Below are the code and all the weights of a small trained network. Each question names an input and a class and asks about switching units off, where a switched-off unit gives its printed mean instead of its output.

import numpy as np


def w(rows, s, z=0):
    codes = np.array(rows[::2]) - 128.0
    scale = np.full(codes.shape[1], s)
    scale[-1] = z or s
    return codes * scale


def norm(h):
    return h / np.sqrt((h * h).mean(-1, keepdims=True) + 1e-5)


def f(y):
    return np.maximum(y, 0)


def log_softmax(a):
    a = a - a.max(-1, keepdims=True)
    return a - np.log(np.exp(a).sum(-1, keepdims=True))


def net(x, mask):
    res = np.array(x, float).reshape(1, 7) / 4 @ E
    u = 0
    for l in range(3):
        y = f(norm(res) @ A[l][:, :-1].T + A[l][:, -1])
        res = res + np.where(mask[u : u + 12], y, B[l][:, -1]) @ B[l][:, :-1]
        u += 12
    return log_softmax(norm(res)[-1] @ U[:, :-1].T + U[:, -1])


A, B = {}, {}
E = w([
[122,154,147],'x0',
[130,121,116],'x1',
[136,110,110],'x2',
[26,200,2],'x3',
[243,190,96],'x4',
[152,56,61],'x5',
[139,95,97],'x6',
],0.0071)
A[0] = w([
[204,100,193,8],'L0N1',
[245,225,52,84],'L0N2',
[190,88,157,1],'L0N3',
[181,127,174,16],'L0N4',
[153,177,139,80],'L0N5',
[132,104,206,164],'L0N6',
[70,146,130,225],'L0N7',
[79,174,135,133],'L0N8',
[79,116,141,120],'L0N9',
[100,193,78,78],'L0N10',
[191,163,108,21],'L0N11',
[250,151,103,90],'L0N12',
],0.014,0.0029)
B[0] = w([
[124,169,44,224],'L0N1',
[135,72,255,253],'L0N2',
[131,162,101,190],'L0N3',
[122,167,73,183],'L0N4',
[99,43,140,163],'L0N5',
[146,136,104,219],'L0N6',
[103,95,70,192],'L0N7',
[129,101,98,175],'L0N8',
[98,147,195,167],'L0N9',
[174,144,86,195],'L0N10',
[123,119,209,171],'L0N11',
[59,84,206,229],'L0N12',
],0.0097,0.0073)
A[1] = w([
[42,108,127,91],'L1N1',
[240,166,128,233],'L1N2',
[116,254,127,254],'L1N3',
[141,78,116,82],'L1N4',
[71,102,99,192],'L1N5',
[103,94,62,194],'L1N6',
[75,167,195,247],'L1N7',
[249,100,219,212],'L1N8',
[35,48,94,62],'L1N9',
[99,150,82,186],'L1N10',
[243,109,123,88],'L1N11',
[153,218,77,152],'L1N12',
],0.01,0.0028)
B[1] = w([
[160,151,214,176],'L1N1',
[65,146,113,183],'L1N2',
[247,26,127,166],'L1N3',
[176,62,91,151],'L1N4',
[167,68,204,192],'L1N5',
[233,141,147,203],'L1N6',
[247,47,67,205],'L1N7',
[139,192,34,254],'L1N8',
[134,129,166,209],'L1N9',
[216,139,164,173],'L1N10',
[76,150,104,169],'L1N11',
[187,139,1,165],'L1N12',
],0.0063,0.0074)
A[2] = w([
[128,85,121,93],'L2N1',
[113,115,83,129],'L2N2',
[134,203,55,27],'L2N3',
[82,144,109,103],'L2N4',
[102,119,81,135],'L2N5',
[121,186,116,35],'L2N6',
[110,170,188,146],'L2N7',
[158,87,95,253],'L2N8',
[130,154,95,150],'L2N9',
[5,56,112,161],'L2N10',
[42,130,130,33],'L2N11',
[132,138,109,75],'L2N12',
],0.014,0.0027)
B[2] = w([
[140,55,124,165],'L2N1',
[134,205,175,158],'L2N2',
[82,130,145,179],'L2N3',
[178,159,119,131],'L2N4',
[134,179,148,153],'L2N5',
[134,62,133,133],'L2N6',
[127,47,110,149],'L2N7',
[139,179,59,254],'L2N8',
[183,254,151,159],'L2N9',
[94,186,178,153],'L2N10',
[213,89,93,129],'L2N11',
[123,124,97,139],'L2N12',
],0.0069,0.008)
U = w([
[238,254,12,118],'0',
[238,112,113,254],'1',
[159,55,224,37],'2',
[244,92,73,87],'3',
],0.0077,0.0025)

Each question gives the input, the list of numbers given to net, and the class t.
The units are the neurons (one row each of A and B). Each row of codes is followed by its name. A weight is (code - 128) times the scale printed after its matrix; where a second scale follows, it is the last column's (A, B and U).
mask holds one flag per neuron, layer by layer. A switched-off neuron (its flag False) gives its mean, the last column of its row in B, instead of its output. The means were averaged over made-up inputs and are rounded, as every weight is.
A unit's drop is (log p(t) with every unit on - log p(t) with that unit switched off) / (log p(t) with every unit on - log p(t) with every unit switched off).
The circuit of an input: a set's keep is (log p(t) with only the set's units on - log p(t) with every unit switched off) / (log p(t) with every unit on - log p(t) with every unit switched off). Starting from the 12 units with the biggest drops (on a tie, the unit counted first), units are removed one at a time, each time the one whose removal leaves the highest keep (on an exact tie, the one counted first), for as long as the keep stays at least 0.8.
units of the circuit, in order: the units of the circuit, biggest drop first
most important unit: the unit with the biggest drop
top k neurons: the k neurons with the biggest drops, biggest first
k most important neurons of layer l: the k neurons of layer l with the biggest drops, biggest first
drop of u: that unit's drop, to one decimal
input [-1,-5,1,6,7,6,-5], class 2: 4 most important neurons of layer 0	(L0N2, L0N12, L0N1, L0N11)
input [6,2,5,-1,8,5,8], class 2: units of the circuit, in order	(L0N2, L0N12)
input [-3,0,-3,3,7,4,8], class 2: units of the circuit, in order	(L0N2, L0N12)
input [0,2,-4,4,-1,-6,-6], class 3: most important unit	L1N3
input [3,7,-2,-3,7,-5,3], class 2: top 2 neurons	(L0N2, L0N12)
input [2,2,-8,5,-6,2,-1], class 2: top 3 neurons	(L0N1, L0N4, L1N8)
input [5,-8,-2,4,1,2,-2], class 1: top 2 neurons	(L0N7, L0N1)
input [-3,1,7,-6,8,-8,3], class 2: top 3 neurons	(L0N12, L0N2, L0N11)
input [0,2,-5,-7,-5,-4,0], class 0: top 2 neurons	(L0N12, L0N6)
input [-6,-7,3,2,8,8,-4], class 2: top 2 neurons	(L0N2, L0N12)
input [-5,6,-1,-8,6,2,7], class 0: 2 most important neurons of layer 0	(L0N1, L0N3)
input [1,2,2,-8,5,3,-1], class 0: 3 most important neurons of layer 0	(L0N1, L0N4, L0N3)
input [2,8,2,5,-6,2,-1], class 2: 3 most important neurons of layer 2	(L2N10, L2N1, L2N9)
input [5,-6,-8,3,7,-3,7], class 2: most important unit	L0N2
input [-2,5,-5,-7,5,3,2], class 0: top 2 neurons	(L1N8, L0N1)
input [5,-3,-4,-3,7,4,3], class 2: top 2 neurons	(L0N12, L0N2)
input [-4,1,-2,5,8,-2,-7], class 2: drop of L0N2	0.9
input [-3,-8,-4,4,2,-7,2], class 3: drop of L1N6	0.1
input [5,-4,-7,4,8,1,-8], class 2: drop of L0N2	0.9
input [3,6,-7,1,1,-8,-3], class 3: most important unit	L0N12
